Below are the code and all the weights of a small trained network. Each question names an input and a target symbol and asks about switching units off, where a switched-off unit gives its printed mean instead of its output.

import numpy as np


def w(rows, s, z=0):
    codes = np.array(rows[::2]) - 128.0
    scale = np.full(codes.shape[1], s)
    scale[-1] = z or s
    return codes * scale


def norm(h):
    return h / np.sqrt((h * h).mean(-1, keepdims=True) + 1e-5)


def f(y):
    return y / 2 * (1 + np.tanh(0.7978845608 * (y + 0.044715 * y**3)))


def softmax(a):
    e = np.exp(a - a.max(-1, keepdims=True))
    return e / e.sum(-1, keepdims=True)


def log_softmax(a):
    a = a - a.max(-1, keepdims=True)
    return a - np.log(np.exp(a).sum(-1, keepdims=True))


def net(x, mask):
    ids = ['αβδεζηθλμπστφψω'.index(c) for c in x.split()]
    T = len(ids)
    res = E[ids] + P[:T]
    u = 0
    for l in range(3):
        r = norm(res)
        for j in range(2):
            rows = slice(2 * j, 2 * j + 2)
            q, k, v = (r @ M[l][rows].T for M in (Q, K, V))
            z = softmax(np.where(np.tri(T) > 0, q @ k.T / 2**0.5, -1e9)) @ v
            o = O[l][rows]
            res = res + np.where(mask[u + j], z, o[:, -1]) @ o[:, :-1]
        u += 2
        y = f(norm(res) @ A[l][:, :-1].T + A[l][:, -1])
        res = res + np.where(mask[u : u + 4], y, B[l][:, -1]) @ B[l][:, :-1]
        u += 4
    return log_softmax(norm(res)[-1] @ U[:, :-1].T + U[:, -1])


Q, K, V, O, A, B = {}, {}, {}, {}, {}, {}
E = w([
[135,101,76,94,102],'α',
[125,188,170,90,56],'β',
[139,142,43,95,129],'δ',
[8,124,131,133,84],'ε',
[41,157,207,119,161],'ζ',
[74,183,144,131,56],'η',
[167,137,85,107,117],'θ',
[140,140,60,105,154],'λ',
[135,192,191,64,170],'μ',
[161,148,76,56,152],'π',
[119,119,50,82,128],'σ',
[89,49,131,79,139],'τ',
[133,131,76,62,172],'φ',
[195,87,192,73,101],'ψ',
[100,114,85,86,208],'ω',
],0.011)
P = w([
[212,127,112,250,162],'0',
[91,230,123,104,59],'1',
[89,236,255,189,114],'2',
[147,112,82,126,158],'3',
[71,173,81,4,67],'4',
[141,191,134,75,143],'5',
[189,156,47,134,131],'6',
[148,183,77,38,60],'7',
],0.0084)
Q[0] = w([
[254,65,64,152,149],'0.h0',
[128,243,125,94,115],'0.h0',
[113,170,182,141,108],'0.h1',
[145,119,107,205,126],'0.h1',
],0.0064)
K[0] = w([
[178,212,149,253,84],'0.h0',
[78,143,199,50,175],'0.h0',
[156,90,153,156,24],'0.h1',
[95,78,91,175,192],'0.h1',
],0.0073)
V[0] = w([
[101,81,162,72,151],'0.h0',
[158,246,167,217,53],'0.h0',
[55,109,72,190,183],'0.h1',
[165,125,1,24,78],'0.h1',
],0.0042)
O[0] = w([
[99,68,66,106,113,129],'0.h0',
[184,140,62,114,153,244],'0.h0',
[164,60,184,69,102,6],'0.h1',
[49,2,218,144,118,142],'0.h1',
],0.0044,0.0022)
A[0] = w([
[96,129,29,123,44,86],'0.n0',
[192,67,113,124,116,126],'0.n1',
[134,132,244,122,14,3],'0.n2',
[2,11,238,123,118,138],'0.n3',
],0.0058,0.0066)
B[0] = w([
[180,205,183,109,250,254],'0.n0',
[165,156,124,78,133,116],'0.n1',
[226,178,67,138,88,27],'0.n2',
[202,253,41,123,200,235],'0.n3',
],0.0044,0.0006)
Q[1] = w([
[88,232,192,161,131],'1.h0',
[173,45,70,151,151],'1.h0',
[83,254,227,165,146],'1.h1',
[39,201,161,93,72],'1.h1',
],0.012)
K[1] = w([
[186,110,84,194,151],'1.h0',
[87,139,103,62,84],'1.h0',
[187,104,78,250,157],'1.h1',
[159,139,191,226,162],'1.h1',
],0.014)
V[1] = w([
[188,74,121,43,115],'1.h0',
[115,192,188,84,107],'1.h0',
[60,88,37,199,9],'1.h1',
[32,135,61,150,248],'1.h1',
],0.014)
O[1] = w([
[100,144,213,226,165,104],'1.h0',
[197,173,133,146,137,130],'1.h0',
[59,71,188,113,7,11],'1.h1',
[145,37,126,13,176,118],'1.h1',
],0.016,0.011)
A[1] = w([
[32,100,159,159,37,132],'1.n0',
[254,194,11,99,240,228],'1.n1',
[132,42,10,219,93,3],'1.n2',
[128,6,162,128,222,78],'1.n3',
],0.0083,0.0043)
B[1] = w([
[250,151,181,125,152,141],'1.n0',
[217,104,247,156,53,253],'1.n1',
[27,2,68,85,117,121],'1.n2',
[17,250,139,77,113,135],'1.n3',
],0.0094,0.02)
Q[2] = w([
[173,154,125,190,48],'2.h0',
[218,142,119,219,215],'2.h0',
[1,201,216,66,82],'2.h1',
[34,224,127,144,80],'2.h1',
],0.0084)
K[2] = w([
[163,180,125,169,35],'2.h0',
[212,153,180,242,125],'2.h0',
[2,22,13,158,18],'2.h1',
[56,92,97,182,45],'2.h1',
],0.0096)
V[2] = w([
[59,53,10,128,105],'2.h0',
[157,185,43,126,132],'2.h0',
[170,254,213,29,120],'2.h1',
[93,73,71,123,181],'2.h1',
],0.0086)
O[2] = w([
[137,180,154,22,179,2],'2.h0',
[90,167,119,177,116,144],'2.h0',
[14,2,53,163,204,216],'2.h1',
[120,178,115,36,128,77],'2.h1',
],0.0088,0.01)
A[2] = w([
[87,9,223,38,95,181],'2.n0',
[96,216,191,66,164,133],'2.n1',
[95,183,117,236,2,222],'2.n2',
[173,62,176,119,174,253],'2.n3',
],0.01,0.0046)
B[2] = w([
[140,169,247,222,162,193],'2.n0',
[177,164,36,133,75,145],'2.n1',
[85,75,14,60,113,251],'2.n2',
[137,47,77,133,73,254],'2.n3',
],0.011,0.0081)
U = w([
[45,95,165,170,31,92],'α',
[84,113,38,165,59,56],'β',
[156,190,227,119,90,140],'δ',
[110,70,185,40,55,166],'ε',
[214,76,53,14,140,15],'ζ',
[104,87,54,48,76,130],'η',
[181,202,109,98,27,126],'θ',
[141,178,157,58,142,207],'λ',
[250,214,155,155,249,7],'μ',
[72,54,120,199,181,8],'π',
[85,116,239,163,103,163],'σ',
[79,141,166,122,198,253],'τ',
[69,51,179,159,213,69],'φ',
[100,227,132,255,122,49],'ψ',
[114,44,164,52,213,159],'ω',
],0.014,0.0056)

Each question gives the input, a string of symbols that net reads in full, and the target symbol t.
The units are the heads (2 rows each of Q, K, V and O) and the neurons (one row each of A and B). Each row of codes is followed by its name. A weight is (code - 128) times the scale printed after its matrix; where a second scale follows, it is the last column's (O, A, B and U).
mask holds one flag per unit, layer by layer, with each layer's heads first. A switched-off unit (its flag False) gives its mean, the last column of its rows in O or B, instead of its output. The means were averaged over made-up inputs and are rounded, as every weight is.
A unit's drop is (log p(t) with every unit on - log p(t) with that unit switched off) / (log p(t) with every unit on - log p(t) with every unit switched off).
The circuit of an input: a set's keep is (log p(t) with only the set's units on - log p(t) with every unit switched off) / (log p(t) with every unit on - log p(t) with every unit switched off). Starting from the 12 units with the biggest drops (on a tie, the unit counted first), units are removed one at a time, each time the one whose removal leaves the highest keep (on an exact tie, the one counted first), for as long as the keep stays at least 0.8.
units of the circuit, in order: the units of the circuit, biggest drop first
top k neurons: the k neurons with the biggest drops, biggest first
top k neurons in layer l: the k neurons of layer l with the biggest drops, biggest first
drop when u is switched off: that unit's drop, to one decimal
input ζ π β λ σ ψ ε σ, target ψ: units of the circuit, in order	[1.h1]
input σ ψ β μ, target σ: units of the circuit, in order	[1.h1, 2.n0]
input β ζ ω ω ψ φ ω μ, target β: units of the circuit, in order	[1.h1, 2.n2]
input δ μ π μ α σ ζ, target δ: top 2 neurons in layer 1	[1.n1, 1.n2]
input μ ω θ ζ β ζ δ, target β: units of the circuit, in order	[1.h1, 2.n2]
input θ μ μ, target θ: top 2 neurons	[0.n0, 1.n1]
input β ω τ ω α μ ψ θ, target μ: units of the circuit, in order	[1.h1, 2.n2]
input β ψ ψ, target β: units of the circuit, in order	[1.h1, 2.n2, 1.n1]
input λ σ τ, target λ: top 3 neurons	[1.n1, 0.n0, 0.n3]
input φ μ ζ, target φ: units of the circuit, in order	[1.h1, 1.h0, 0.h1]
input τ σ φ β, target τ: top 4 neurons	[1.n3, 0.n3, 0.n0, 1.n1]
input θ β α ζ, target θ: top 3 neurons	[0.n0, 1.n2, 1.n1]
input μ ψ π ζ ω μ μ ψ, target μ: top 2 neurons	[0.n3, 0.n2]
input α μ μ η δ μ φ θ, target μ: top neuron	[2.n2]
input η μ ζ, target η: top 2 neurons	[1.n1, 2.n2]
input ω ζ β, target ω: drop when 1.n2 is switched off	0.0
input μ ψ σ, target μ: drop when 1.n1 is switched off	-0.1
input ψ μ θ λ ψ η θ, target ψ: drop when 2.n1 is switched off	0.0
input ε θ β ζ λ ε, target ε: drop when 2.n0 is switched off	0.1
input ω ε η ζ λ μ, target ω: units of the circuit, in order	[1.h1]
